What can hang from each mark
B: K L N R
N: M Q
Z: L P R
L: N Q
C: L W
K: B C Q
D: W
M: X Z
W: B L M N
R: C D K P W
Q: B C K R
X: D K Z
P: W

Each row is shifted at random along 8 fixed directions that mean nothing.
Known rows, with every way that one mark hangs from another
K(B Q(R(P))): [  23  -48   84 -144  -76   30   60   -6  -65   -6   -7  -81  -29  -58
  -12  -48 -126  -62  125 -232   60  106  112  -41   60   22  227   80
  -66   16 -172  -34   47  -63   39   19  126   80  271   45   18   45
   37    9 -105  -41   42  -44  -62 -137   52  -32   91]
R(D K P(W(L M))): [  60  -50 -193 -158 -102   11  -65   63   97  116   96  -13  -14   25
 -115 -145 -215   72  -48 -179   40  115  -84  -43   45  -34  -12  106
   54   72 -202  283   72  136  -44   40  180   27  147    4   45 -136
   10  113 -114  -97  -53  152  -75 -148  144  -19  -19]
L(N(M(Z) Q(B K R(P)))): [ -83   49  -98   -7  -15  -30   72  165   81 -113   95  -41   13  270
  -55  -83  -98  182  -11  102  -23  305  -73   -9 -110  101   31   37
   11   24 -139   73    8  -19 -106   15  175   12  233 -187  103 -203
  -79  148 -107  -67  202  134  -34   26  144 -105  -42]
B(K L(Q(C(W(M))))): [ 112   35 -221   27   30  -15  122   15   79  136   31  -51  -87 -110
 -196  -70  -82  121  -61 -185  109   -7   62  -25  118  -23  162   69
   56  -16    9 -114  -74 -126  -54  -68   34   -1  123 -118  -27   49
   14   27  -98   23  136  -41   65   81  136 -143  -91]
Q(B(N) C(W(M))): [ 132   28  -92   91  104   10   30  -93  -22  189  -47    0   18 -118
  -45  -68   57   -7  113 -180   49 -165   -6   -1  217 -165  -75 -118
  -83   51   59  -64    8  102   16   50  -68  117  -25 -109 -162   71
   -1   -1   39  -91    5 -127   24   18  -34  -90 -101]
R(C D K): [  34  -25  -87   -3  -78   69   92  -75   50  -32   91   10   49  -39
  -17  -20  -24   -5   68  -13    2  -30   -7  -50   60  120  -27   94
  -33   -1 -112   60  -92  -21    0 -100   93 -105    7  -38  -47   16
  -37  -14   61  -16    4   66 -117    4   45   37  -60]
M(X(K(B C)) Z): [ -79  -52   40   70  -13 -100  -21  -23   40 -126   46   52   31  132
  111  128   51   12   25  194   28    7   27   49  -46  166   20   85
 -110  -94   11   -5   -9  -11 -195 -225 -124   33  -73   31    1 -210
  -26  -56  101   59   41   59  -15  -10 -104   96  114]
X(D Z(L(Q) P)): [   1    7  -56  -56  -50   61  129  -10   35   -8  -49   64  -77 -161
  -64   22    2  -91  -24  -59   87   -3   83   28  119  116  183    1
  -14   28 -137 -173    8 -180  -21  -66  -84  -15   37   34  -46  238
   24  -37    0   83   31  -90    5   58   86  -32  184]
M(Z(L(Q(B R(C))))): [ -17   -1  210   -2  -70   -7  -18 -112  -86  -46    3  -17   39   61
  119    6  -44  -61  111  134 -114   72 -137  -35 -102   51 -135  129
  -97  100  -69  154  118  213   83   68  -44 -104   31   99    1 -158
 -152  -87  131 -111 -102   13 -112  -93 -202   55  -78]
K(C(W) Q): [ -86 -101  221   22 -112   45   62    5  -81 -118   12   12  -44    1
   -6   25   -4   73  -22   40  -66   94   40   72 -125   84  -12  -29
  -37   -3   -4   75   38  -96  -51    7  -77  -40  -72  130  -44  -62
   96  -31   41   80 -168   55    5  -63  -38   66   88]
Z(L(Q(B(N))) R(C(W(M)))): [ 102  -12  -53  128   25   67  115  -96  102   10    4   44   16  -60
  -51   45   54  -47 -116  120   15 -204  -86 -134  150   72  -53   19
  -33   28   26 -133   41  -32   14 -193 -111    5  -72 -186  -72   53
  -37  -17  120  -18  137  -69  -50  195    5  -96 -153]
Z(R(W(L M(X(K(Q)))))): [  84  -66   78    5  -81  -33 -124  -36 -125  280  -89  101  -46 -194
  134  -39 -105  -60  121 -406   62  -61  127  106  137 -248  -30 -137
  -90   30   31   31   80  263  -34  126 -150  157   36  136  -70  -77
  113   68   25  -26 -171   17  143 -128 -187  -20  279]
R(D(W(L(Q))) K(C) P): [  -7  -12 -164  -60  -86  183  249   22   84  -51  162  -64  -45    3
 -114  -61 -173   93  -84   31  -19  -23 -148 -227  147   42    1  132
  114   70 -195   55   42  -34  183  -55  212 -254  149 -126   13   62
  -82   25   -9  -87  106   20 -166  144  260  -95 -275]
X(D(W(B N))): [ -69   22   60  -26  -14    6 -108   87  -45  -11    2    8  -27   51
   32   19   35   19  -27    9  -23   38   -7   28  -43  -13  -13  -71
   51  -59   55   93   21   14   25   42  -18   29  -75   23    7   23
  -21  -39    9   -6 -132   50   25  -64   -8   68   71]
W(B(K) L(Q(C)) M(X) N): [-227 -163   24  154 -209   -3  -58  220  -97 -224   33  159 -148  173
   47   74   25   77 -111   82 -254  -13   53 -162 -130  198 -111   62
  177 -231  129  -83 -137 -172  -81 -180 -163  250  -90 -171  -17 -195
 -270  -77   79   83 -137  153   27 -108   39  -43  119]
D(W(L M(X(Z)) N(Q(R)))): [ -55 -143   90    9 -189   -5  -58   36  -27  -92  -11  114   -9   86
  140   72  -11 -189  -17   67 -247  -88  -32 -232  -77  200  -57  121
   34    0   24   15  -82  -53   29 -170  -80  207   15  -80   34  -65
 -256 -112  141   -8  -65   56  -61  -86   -3  -75  -11]
L(N Q(B C(W) K)): [-104  -39  133  101 -100   89   95  -30  -88  -71   -6   55   51   -2
   85  -21   35  -25   47  144 -266   -9 -193  -65  -47   87 -318  -50
  -54  102  -33  160   22  154   38   66  -95  -61 -112   32 -115 -100
 -138 -132  198  -47 -168   22  -86 -101  -37   10 -140]
K(C Q(B(R(P)))): [  45   23  -11  -95   79   50   36  -88   36  -59    9 -162   58   55
  -12  -87  -78    0   68   21   48   53 -121  -73   68 -121   15   85
  -13  109 -184   86  163  110  110  104  206  -57  127  -25   17   15
  -45   30  -94 -176   86  -78 -159  -19   35  -15 -163]
M(X Z(L(Q(K)) P(W))): [  64  128 -112 -271   78 -176 -136  -83  142  -10  -26  -92   -6  -72
   76   59  -14 -209   57  119   79  -65   12 -128  -27   95  257  345
  -82  142  -88   -7  -42  -25   85  -13   25  -72  131  189  189   26
  -35  -98  -33  -39  150 -164 -183  -33  -40   88 -144]
X(D Z(R)): [  46  -64    2   72 -111  103  205 -124   41   -6  -23   99    8 -126
  -29   89   16 -151  -10  -14   46  -52   72    4  152  207  113    3
  -71   -5 -100 -172  -54 -196  -83 -261 -113   -9  -74   -4 -119  204
  -16  -81  138   96   47  -30    1   90   67  -45  132]
C(W(B L)): [ -26  -53  -93  -22  -60    1   75  168   65   68   -8   20 -132   24
 -276  -46  -93  197 -127 -149  146  169  150   49   32   24  158  -16
   90 -151   10 -141    3 -260 -132  -95  -26  100  115  -71  -31  -25
  150  165 -202   84   61   49  167   15  190  -98  127]
Q(C(L(N(M)) W) K(B(R))): [ -22  -15   61  114   -8   21  135   31  -20    7   13   28    4    9
  -45   18   -6   68 -111   51  -34   22    1   32  -10   59  -21 -100
  -34   -5   68  -39   12  -65  -62  -70  -34  -40  -23  -41  -53  -44
   89   39   28   86   58    7  103   99   60  -98  -62]
Q(C(W(B L(N))) R(D)): [ -84   -6   12   87  -91   12  103  166  -27   22  118   40 -111  150
 -123   54 -104  216 -143    8   19  203   50   24 -102  115   81  -16
   98 -182  104  -50  -27 -185  -59 -136  -48  -51   38  -81   30 -178
  -22   97  -46   81   84  193  124   70   69  -92   72]
L(N(Q(B C R(K P)))): [  15    4   98   79  -65   94  173 -126 -131  -25   48   21   90  -93
  154   58   60 -137  191   26 -158 -120  -19  -77   47   83  -83  -23
  -98   46  -10  -88 -136   26  161  -29   -1  -89    3  -19  -57   71
 -125 -147  189  -20   31  -32 -114   12  -45    3  -86]
L(N(Q(B C K))): [ -31  -73   23  106 -117   92  250  -35  -57  -74   56   68  -17    0
  -83  -40   18   35   81   27 -143    3  -41 -116   99  164  -57   11
  -42   19  -93 -154  -79 -113   24 -119    2   28   82 -161 -137   25
 -157  -62  103  -31   45  -43  -77   34  124 -122 -130]
K(B(R(W(N))) C(L) Q): [ -93  -15  107  100  129   28 -167   68    7 -203  -62  -70   -1  136
   23   22  189   60  -84  195  -31  -42   33   32 -125  -90  -67 -128
   58 -138  192  -60   -2 -111  -15    8  -95   50 -188  -41   50  -55
  135   68  -47   77   -6   20   29   46  -77   62   98]
B(K(C Q(R))): [ -87  -47   58  207   97  127  -91  -63    7 -229 -152  -45   69   67
   40  -98  263  -58   26  200 -190  -93  -61  -33  -16  -61 -276 -133
   11   42   78  -52  -65  -17  -44   48 -113  136 -264 -122 -105   44
  -23    0  103   -3  -66  -62  -70  -10  -50   20    0]
W(B L(N(Q)) M(X(K))): [-135 -114   57  178 -173   31  139  248 -196   57   76  217 -206   10
  -24  100  -61  248  -65 -209   21   91  254  152   -1   11   57 -229
  122 -275  185 -301 -127 -206 -104  -88 -211  109   -5  -63  -75  -49
   66   70  -20  180  -95  152  306   88   40  -64  404]
X(D K(B C Q)): [  53  -21  -28   10   31   58   40  -79  -60   10   -5   -3  -11 -164
   53   -8   56  -73  119 -199  135 -144   96   23  305  -63  170 -112
 -114  -37 -102 -200   11  -12   -9  -75  -38  112   63  -60 -138  201
   33  -89   12  -17   -9 -146  -11    4   18  -40  185]
Z(L(N) R): [ -70  -13  173  -39  -10   65   11  -90   40 -192  -52   15   35    6
    6   54  118 -111  -59  324  -83  -12  -38   -7 -109  100  -78   43
   -1   46    1  -39   57 -113  109   26  -18 -136 -162  164   36  146
   68    0   68   48  -36  -79  -78  105  -39  121  -84]
M(X(D K(B(L N)) Z)): [  61  -40  -49   35  -21 -142   44   13  -27  188   77  111  -51   34
   28  153 -116   63  -22 -162  213   85  121  205   11   50  192   -2
  -38 -129   13  -57   16   14 -253 -205  -65  -12   35   84   20 -132
    2   16  -14   92   74  128  180   14 -112   14  291]
K(B(L R(P W)) C): [   8  -73  186   -1  -47  -89  -60 -109  -41  -44   -6  -14   64  -27
    7   69    9 -130   27  -40   12  -10   69   47 -108   99  121   86
  -62  -77   11  120   23  -14  -83 -129   16   34  -23  112   70 -108
   48  -55   40  126    4   60  -30 -166  -85   86   72]
P(W(M N(Q(B(K) R(C))))): [  71   22  -44   66  -26  -84    2   61   30    7  211  -73  -48  197
  -46   36  -87  243  -86   82   33  200   -8   33 -135   99  160  123
   13  -80   50   61  -82  -59 -107 -189   56  -55   68 -109  120 -285
  -63   15  -20  -38  138  210  -23   51  -13  -21  -32]
N(M(Z(P)) Q): [ 116   43 -138  -11   84 -218 -224   37  174  165 -203  104  119  -66
 -179 -147  134  -47   40 -252  177   61  143  175    1   83  132 -145
 -144  -12  -18  -50  -51   -3 -405  -68 -123  557   79 -194  -40  -61
  125  123 -115  130  109   33  158 -176   16  -55  330]
D(W(B(K L(Q(C))) M N)): [  37   17  -71  -69  -39 -138 -160  100  -33   86   17  -34  -91   -3
  -58  -67  -95   29  -36 -230   -6   12   27 -113    2    1  175  141
   73  -68   16   84   -3   65  -15  -19   64  211  182  -92   73  -87
 -177  -68  -71  -42  -22   18    1 -188   45  -75  -61]
W(L(Q(C)) N): [-309  -94  214   49 -151  148   15  215 -203 -321    2   33 -181  157
   -9  -35   62  200  -14  146 -267  214   55   29 -244   -7 -160 -111
  212 -122   71  -38  -28 -228  137  228  -42  -66 -125   60  -22   17
  -32   59  -45   41 -290   83   27  -40   17   51  123]
M(X(D K) Z(L P)): [-121  -47  -80   22   18   68    2    1   72 -108 -119  125  -10    2
   96    2  105 -155  -25  178  -69 -103  -74  -41  107   18 -200  -35
    9  115 -114  -51   72   12  -44   18 -123   21 -156   -3  -97  108
  -32   40   84  -16  -50  -98  -42   49   17   11   79]
B(K(C(W)) L N): [  61 -105  -48  -25   -7  -57   33 -143  128  -79  -15   -2   80    0
 -114   26   33 -169 -121  143  -48 -170 -108 -179   -5  172  -25  222
   20   55  -77   66   10  -76  -60 -199   99   23  -80   -2   -3   40
 -111  -89   54   34   61  -66 -133  -34  110  -18 -322]
Q(B(R) K): [ 156   98   -4   61   93  -37   28 -225   12  183  -47  -75  113  -90
   26   25   44  -69  141    4   77  -92   -4   61   74  -96  -47   22
 -152   84   88  -14  -30  158    5  -11  -40 -102  -81   89  -38  -17
    9  -82  108  -47   87  -72  -11   48 -148   62 -142]
K(B(L N R) Q): [ 139   12  -51 -180  139 -205 -279    8   59  110 -170  -99   31  -12
 -150 -104  -23 -100   37 -359  222   55  154   18  -11  -91  317   75
   10  -74  -40  -51   53  -13 -156   23  151  400  239  -48  109   21
   40  111 -290    2  130  -65   68 -235  -14  -47  129]
C(L(N(M) Q(B(R))) W): [ -42 -123  144    7 -208  100  281  113 -134   81  -35  117  -71 -125
 -141  -14 -217   29 -111 -285  -59  141   46  -16   14  141   70  -96
   60   -1 -115  -64   57 -118  -40  -23    6   83  192  -23 -102   82
   50   23  -52  108  -69   24  167  -69  213 -199   80]
C(L(N(M Q(B K))) W): [ 30  66  16 -78  21 -56 -12   9  15  23   3  -3  66 -40  22   6  34  -5
  -1  83 -32  -8 -29  26 -68  39 -13 -29 -87  78  32   4 -36  20  35  72
  29 -29  76  23  37  22  63 -52 -25   9   5 -58  29  25  13  -3 -95]
Q(K(C(W(L N)))): [-143  -40 -176  -57   31   30  -73  198  115 -187  -37  -53  -94  156
 -166 -143   54  124  -88   63  -22   82   36 -114   29  -51    9   -1
  133  -84  -47  -67    3 -235  -21   53   95  123   36 -138   -5   19
   36  205 -209  -33   51  -33  -16    6  223 -110  -65]
W(B(L) N(M(X))): [ -52  -15  118 -135  -47  -92  -93   52 -128  -15   48    3  -70   56
   63   35  -87   27   68  -57   10   75   82   32  -97  -89   76   69
   56  -63   35   19   44   27  138  157  126  -19  115  137   84   11
  -24    7 -110  -47 -114  -36   27  -49  -59   57    3]
Q(B(K L(N)) R(W(M))): [ 102   87  -43  -66  105  -44  -90  -80  -21  157   43 -142   27    7
   26 -101 -120    8   96  -95   29   40 -123   -4   44 -264  -61   80
   -2  103  -30  214  109  309  141  229  191 -144  118  104   83  -68
  -36   41  -58 -186   11  -47  -62  -50  -67   -5 -233]
D(W(B(K(C) L(N)) M(Z))): [ -26  -69   37  101 -114 -110  120  105  -44   41  173   54 -153  128
 -142   84 -192  187 -185  -62   72  101   26  -33  -36  169  193  157
   64 -146   41   57   46  -56 -145 -253  -27  -23   95  -28   54 -235
 -102  -25   50  103   47  138   76   12   92  -70  -69]
M(X(D(W)) Z(R(K(C)))): [ -44   51  107  193  -17   35  174   28 -141   99   76   60 -136  -37
  114  170  -53  139   11 -115  127   31  196  157   49  -28  161 -122
  -39  -89  167 -143  -67  -77  -36  -96 -192 -222  -86   67  -33  -45
  124   47  139  128   32   71  174  207 -129    5  216]
D(W(B(L))): [-201 -105  156   83  -39   66 -147   97   -3 -247 -139   31  -22  150
  -80  -89  160    6 -102  219 -254   93  -78  -20 -194   71 -254  -43
  124   -2   62  124   22  -72  -79   52  -81  153 -176  -62  -20  -44
   -9   38   16   46 -200   27   -5 -156   34   66   23]

Rows
[ -78   32  -73  -93   22  -59 -166   71   67 -149    5    4   32   83
  165   20   52   12   39   94  -10  106   29   94 -102   49   59   -2
  -10    9  -59   45  -60  -16 -113   33   57   85   27  -11   85  -20
   -5    5  -80  -12  -23   49  -13  -40  -51   82  219]
N(M(X(D K(Q))))
[ -57 -104  -26   90 -138   59  222  111  -14 -108  163   58 -114   77
 -188   13  -74  191  -82  -10  -33  117   42  -73  -15  183   98   71
  117 -158  -57 -132 -114 -268  -31 -209   65  -72  120 -169    3  -71
  -47   64  -37   70   92  117   -1   69  193 -110  -22]
R(C W(L(N(Q(B(K))))))
[  82  -45 -200 -186 -101  -94   67   81  149  128   83   69   42  -30
  -18  -10 -214   12  -87 -113   70   48  -49  -89   43  149  111  130
   -5   20 -204   61   44   18  -94 -138  146   72  257  -64   17  -78
  -30   51 -132  -40  116   71   23  -21  150 -134  -31]
R(C(L(Q) W(N(M(X(K))))))
[  63    9  -21    6  107   -1  -62  -70  -55  136 -153   14   31 -171
 -102 -110   98 -105   97 -224   39  -97   68   84   85 -180  -75 -132
   33    7   44  -85  -43   49   21  186    3   99  -72   85  -91  222
   84   37  -50   38  -92 -136   91  -79   -7   13   23]
B(K L(N))
[-124  -22  104  107  -93   69  172   86 -122  -98   77   27  -90   30
  -40   -2  -11  173   36   -3  -71  136   53   50  -28   94   16  -75
    1  -97    9  -86  -49 -109  -17  -14  -50  -63   26   -6  -62  -56
  -11  -17   43   62  -34   54   31   17   33  -13   73]
L(N Q(C K(B)))
[ -19  -85   34  -36   33   62   23  -60 -112  -32  -70   15  -15  -36
  125  -28    2  -96  108  -46  -79 -154  -62 -113  154 -154 -139  -19
  -13  103  -96 -104  107  125  139  124   19   52   45    6 -118  107
  -82  -24   -2 -151  -93 -195  -62  -35  -37  -50  -77]
M(X(K(C(L) Q(B(N)))))
[ -89  -54  124  -44  -71   74   79  107 -150  -40  -37  -18 -145   53
  -66  -64 -133   28   15 -153  -63  207   13  -24  -50  -33   64   12
   93   61 -130    4   85  -46   65  156   27  -13  150   47   18    6
   -8   92  -76  -43  -61   -4  -13 -122   65  -78   61]
M(Z(L(Q(B(N) R(P(W))))))
[   5  -47    3   29   13  158  190   23   40   40  -62   60   29  -87
 -151  -54   48   31 -106   66  -45  -54  -74    9   33  -28 -212 -189
   70   60   14 -123    7 -120   73   80  -36  -75  -95  -18 -133  213
  159   62  -33   54  -48  -66  101  157  155  -66  -72]
C(L(N(Q)) W)
[ -90 -105  -12   17 -109   53  179   51   67  -75   80   87  -63   43
  123  148 -102   17 -191  273  -46  -16  -76  -13   10  144  -95   77
  -45   77  -76   74  121  -23  -87 -164 -129 -203  -85  121  -18 -108
   63  -40  109   32  -22   34   -7  121   43   31    7]
C(L W(M(X(K(B) Z(P)))))
[-124   57   92   12  125  113  -37   45 -115 -146 -103  -24   -6  -22
  172   34  151  -33   40  181 -175 -124  -51   -1  -85 -188 -256 -168
   87   87  155  -80  -38   12  251  327  -43 -126 -145   41  -19  213
   67  -32   -8  -44 -166 -181   22   99  -76   56  -77]
C(L(Q(B(N(M(X))))) W)
[  72  -59  149 -150 -102  -39  -24  -85  -68   69  -81  104  114 -189
   -6  -43   10 -197   84 -145  -66  -67   14   13  -25   95   -7  -52
  -85   83  -86   -3   -2   42   58   86   52  182   98   94  -60  193
   19 -105   -2   50 -161  -91   30 -141   24   -2   27]
C(L(N(M Q)))
[  29  -76   24  -68  -96  -53   68   10  -74   59  -42   68   25 -209
  -40    5  -85 -191   18 -389   54  -57  196  -18   68  106  271  -17
   -8  -63  -97  -41  -76 -125  -63  -69  112  181  161   19    1  157
   73   18  -62  172   40  -22   69 -157  154 -109  106]
B(L(N(M)) R(K(C(W)) P))
[  69  -63  -60 -139  -76  -86  -81  -31  169   85 -139   52   21 -115
 -190  -93  -37 -158  -42 -177   91   42   91  -56   71  123  181  110
  -59   23 -165    1   76 -104 -166 -141    4  285  126  -10    9   -3
   92  131  -99   62  113  -19  -11 -163  120  -71   88]
Z(P R(W(L)))
[  95  141 -306  -53  225  -78 -246  -34  270   36  -58 -102  187   67
  123  -33   77 -175  -41  105  113 -144 -179  -68  141  -61  -19   31
  -51   91  -78  209   63  247 -126  -76   66  134  -42 -165   79  -20
  -66  -28    5 -111  174   -6  -99  -26   19   24  -54]
X(D(W(M(Z))) K(B(R(P))))
[ 155  -34  -79   62   74    3 -101 -137   96  206 -181   86  119 -157
 -121  -78  193 -214   51  -93  -19 -311  -28  -97  185  -53 -176 -119
  -49   24  118 -114  -57   54  -22  -90 -165  298 -157 -103 -150  134
    0  -23  101   20   -4 -119   35  -27   -4  -48  -74]
D(W(L N))
[-172    0 -129    8    3  157   -3  129   20 -223  -79   15  -51   20
  119  -18   65  -73   50  -19  -51   31  130  -21   33   -5  -10  -58
   94  -31  -83  -89 -137 -178   17   81   23  -18  -39  -69   12  177
   51  136  -46   23   16    1  -46    8   85   17  228]
M(X(Z(R(D K P))))
[ -71   92   68  118  106  -18 -202   86  -35  -87  -46  -43   52  166
   15  -60  140  182   29   49   -8  213   26  223 -241  -77  -99 -182
   42  -92  140   90  -60   37 -122  140  -25   66 -125 -131   42 -147
   48  109  -71   14  -57  182   91  -63 -169   96  248]
N(Q(B(R(C D))))
[ -51   -6  -71   38   52   18 -112   37  116 -102  -87  -28  102  133
  -35  -40   61  -87 -155  102 -121    9 -129  -76 -175   82 -161   31
  141   67  -14  268  -27   34 -124  -14  119   53 -181  -95   84  -47
  -78   41   33   36   19  144  -77 -115   79   53 -123]
B(K N R(D(W) P))
[ -53  -44   69   97  -45  103  -39   81 -125  -37   91   58  -71   73
    1   35   38  102 -105   63  -86  -60  -51   33  -81 -110 -188 -155
  154  -52  153   44  -29   16  126   96  -65  -75 -208  -28    4   16
   -3  -38   60   20 -205  118   19   54   -5   73   47]
R(D P(W(B(N(Q)) L M)))
[-211 -110  129   81 -247  197  161  133 -146 -202   34   38  -89   24
   55    8 -126   37 -103  -28 -229   97  -40 -129  -69  140 -119   14
  138  -22  -95  135  -24  -66   58    6   28 -107  -25  -47  -51   -8
 -120  -69   82   28 -196  134  -55 -107  150  -46   -2]
L(Q(C(W(B(R(D K))))))
